Below is a small trained network, with its code and all its weights. Each question gives an input and a class and asks what happens when units are switched off, that is, made to give their printed mean instead of their output.

import numpy as np


def w(rows, s, z=0):
    codes = np.array(rows[::2]) - 128.0
    scale = np.full(codes.shape[1], s)
    scale[-1] = z or s
    return codes * scale


def f(y):
    return np.maximum(y, 0)


def log_softmax(a):
    a = a - a.max(-1, keepdims=True)
    return a - np.log(np.exp(a).sum(-1, keepdims=True))


def net(x, mask):
    res = np.array(x, float).reshape(1, 4) / 4 @ E
    y = f(res @ A[0][:, :-1].T + A[0][:, -1])
    res = res + np.where(mask, y, B[0][:, -1]) @ B[0][:, :-1]
    return log_softmax(res[-1] @ U[:, :-1].T + U[:, -1])


A, B = {}, {}
E = w([
[74,123,199,2,37,101,140],'x0',
[228,168,73,32,131,123,223],'x1',
[180,210,152,141,75,234,54],'x2',
[168,201,150,149,122,10,66],'x3',
],0.0081)
A[0] = w([
[93,70,140,85,117,219,163,80],'neuron 1',
[164,164,66,198,234,157,131,30],'neuron 2',
[230,170,93,61,131,125,216,96],'neuron 3',
[91,141,183,66,30,117,150,35],'neuron 4',
[196,164,62,90,122,125,198,15],'neuron 5',
[94,121,205,71,31,125,155,53],'neuron 6',
[137,202,137,138,80,237,60,55],'neuron 7',
[58,80,224,223,121,103,75,63],'neuron 8',
[184,124,82,185,184,179,113,75],'neuron 9',
[115,34,137,123,136,191,164,87],'neuron 10',
[89,91,104,118,135,211,164,36],'neuron 11',
[49,102,192,200,110,141,71,69],'neuron 12',
[89,155,196,50,80,122,151,5],'neuron 13',
[167,173,172,140,127,201,106,21],'neuron 14',
[193,183,92,78,131,102,190,43],'neuron 15',
[94,104,103,135,109,207,191,37],'neuron 16',
[226,173,134,105,95,233,79,26],'neuron 17',
[151,199,145,134,104,31,85,36],'neuron 18',
[187,144,110,111,114,123,175,38],'neuron 19',
[157,162,76,211,207,145,146,4],'neuron 20',
[87,149,163,37,47,108,103,113],'neuron 21',
[170,134,60,193,219,141,107,41],'neuron 22',
[169,184,167,155,105,2,87,25],'neuron 23',
[82,135,141,89,67,99,144,42],'neuron 24',
[74,103,177,182,113,146,80,31],'neuron 25',
[42,118,149,151,146,128,61,7],'neuron 26',
[98,75,105,130,109,232,169,78],'neuron 27',
[121,181,117,131,127,71,107,48],'neuron 28',
[85,26,85,111,223,2,202,29],'neuron 29',
[81,89,104,119,146,235,175,66],'neuron 30',
[141,184,135,134,126,57,97,20],'neuron 31',
[190,142,105,106,121,126,165,54],'neuron 32',
[56,64,85,119,214,43,199,1],'neuron 33',
],0.009,0.0073)
B[0] = w([
[162,150,104,142,185,52,95,206],'neuron 1',
[163,51,212,164,116,104,180,203],'neuron 2',
[50,109,88,71,177,236,161,255],'neuron 3',
[159,42,205,206,107,116,153,202],'neuron 4',
[54,87,124,80,188,208,99,192],'neuron 5',
[174,53,184,189,106,120,159,212],'neuron 6',
[40,207,179,152,40,105,138,226],'neuron 7',
[66,107,71,50,173,195,169,227],'neuron 8',
[172,73,202,179,106,108,167,200],'neuron 9',
[178,165,109,111,154,87,97,189],'neuron 10',
[177,156,126,97,174,82,62,174],'neuron 11',
[61,98,98,59,200,191,183,217],'neuron 12',
[146,67,212,168,135,125,116,184],'neuron 13',
[117,172,202,110,84,124,87,167],'neuron 14',
[78,96,87,48,169,196,116,199],'neuron 15',
[150,157,120,106,188,69,33,173],'neuron 16',
[52,211,188,120,36,129,114,215],'neuron 17',
[186,158,101,107,206,79,43,183],'neuron 18',
[90,107,140,70,156,152,119,160],'neuron 19',
[171,51,223,162,116,122,147,183],'neuron 20',
[188,65,186,212,132,123,220,236],'neuron 21',
[172,27,223,174,112,127,178,198],'neuron 22',
[186,182,90,106,222,36,40,195],'neuron 23',
[164,107,193,180,123,145,159,165],'neuron 24',
[110,121,123,67,149,197,145,179],'neuron 25',
[71,107,119,60,159,214,129,169],'neuron 26',
[199,182,97,104,178,60,59,206],'neuron 27',
[160,158,134,117,155,112,91,149],'neuron 28',
[45,225,226,163,3,128,87,244],'neuron 29',
[189,171,115,117,178,82,74,203],'neuron 30',
[177,166,133,98,172,97,77,155],'neuron 31',
[65,108,139,82,170,188,101,166],'neuron 32',
[100,193,198,136,59,127,97,207],'neuron 33',
],0.0077,0.0086)
U = w([
[160,8,186,179,110,131,165,104],'0',
[39,92,116,66,177,220,143,102],'1',
[53,226,176,137,16,132,116,113],'2',
[183,164,118,108,202,74,78,113],'3',
[110,130,58,172,107,134,206,252],'4',
[133,92,57,138,44,133,131,100],'5',
],0.011,0.024)

Each question gives the input, the list of numbers given to net, and the class t.
The units are the neurons (one row each of A and B). Each row of codes is followed by its name. A weight is (code - 128) times the scale printed after its matrix; where a second scale follows, it is the last column's (A, B and U).
mask holds one flag per neuron, in row order. A switched-off neuron (its flag False) gives its mean, the last column of its row in B, instead of its output. The means were averaged over made-up inputs and are rounded, as every weight is.
A unit's drop is (log p(t) with every unit on - log p(t) with that unit switched off) / (log p(t) with every unit on - log p(t) with every unit switched off).
The circuit of an input: a set's keep is (log p(t) with only the set's units on - log p(t) with every unit switched off) / (log p(t) with every unit on - log p(t) with every unit switched off). Starting from the 12 units with the biggest drops (on a tie, the unit counted first), units are removed one at a time, each time the one whose removal leaves the highest keep (on an exact tie, the one counted first), for as long as the keep stays at least 0.8.
circuit, biggest first: the units of the circuit, biggest drop first
most important unit: the unit with the biggest drop
k most important neurons: the k neurons with the biggest drops, biggest first
drop of u: that unit's drop, to one decimal
input [8,5,-1,7], class 0: circuit, biggest first	(neuron 21)
input [1,-2,-4,5], class 3: 3 most important neurons	(neuron 23; neuron 7; neuron 17)
input [0,-1,-3,2], class 4: 4 most important neurons	(neuron 17; neuron 7; neuron 14; neuron 33)
input [-6,-6,-8,4], class 2: 2 most important neurons	(neuron 29; neuron 33)
input [-6,6,3,-5], class 0: 4 most important neurons	(neuron 9; neuron 2; neuron 22; neuron 20)
input [-8,7,7,-6], class 0: 4 most important neurons	(neuron 9; neuron 2; neuron 22; neuron 20)
input [5,3,5,3], class 0: 3 most important neurons	(neuron 21; neuron 29; neuron 4)
input [2,-7,2,6], class 1: 2 most important neurons	(neuron 8; neuron 12)
input [-6,6,-1,-1], class 0: 3 most important neurons	(neuron 2; neuron 22; neuron 9)
input [-2,-5,4,6], class 3: 3 most important neurons	(neuron 23; neuron 3; neuron 18)
input [8,-8,-3,0], class 0: 2 most important neurons	(neuron 21; neuron 6)
input [-7,6,-4,-5], class 0: 2 most important neurons	(neuron 2; neuron 22)
input [4,-3,1,-2], class 0: drop of neuron 3	0.1
input [8,-6,7,-1], class 0: most important unit	neuron 21
input [-6,-7,-3,-3], class 1: drop of neuron 26	0.6
input [-7,8,5,-5], class 1: drop of neuron 21	0.2
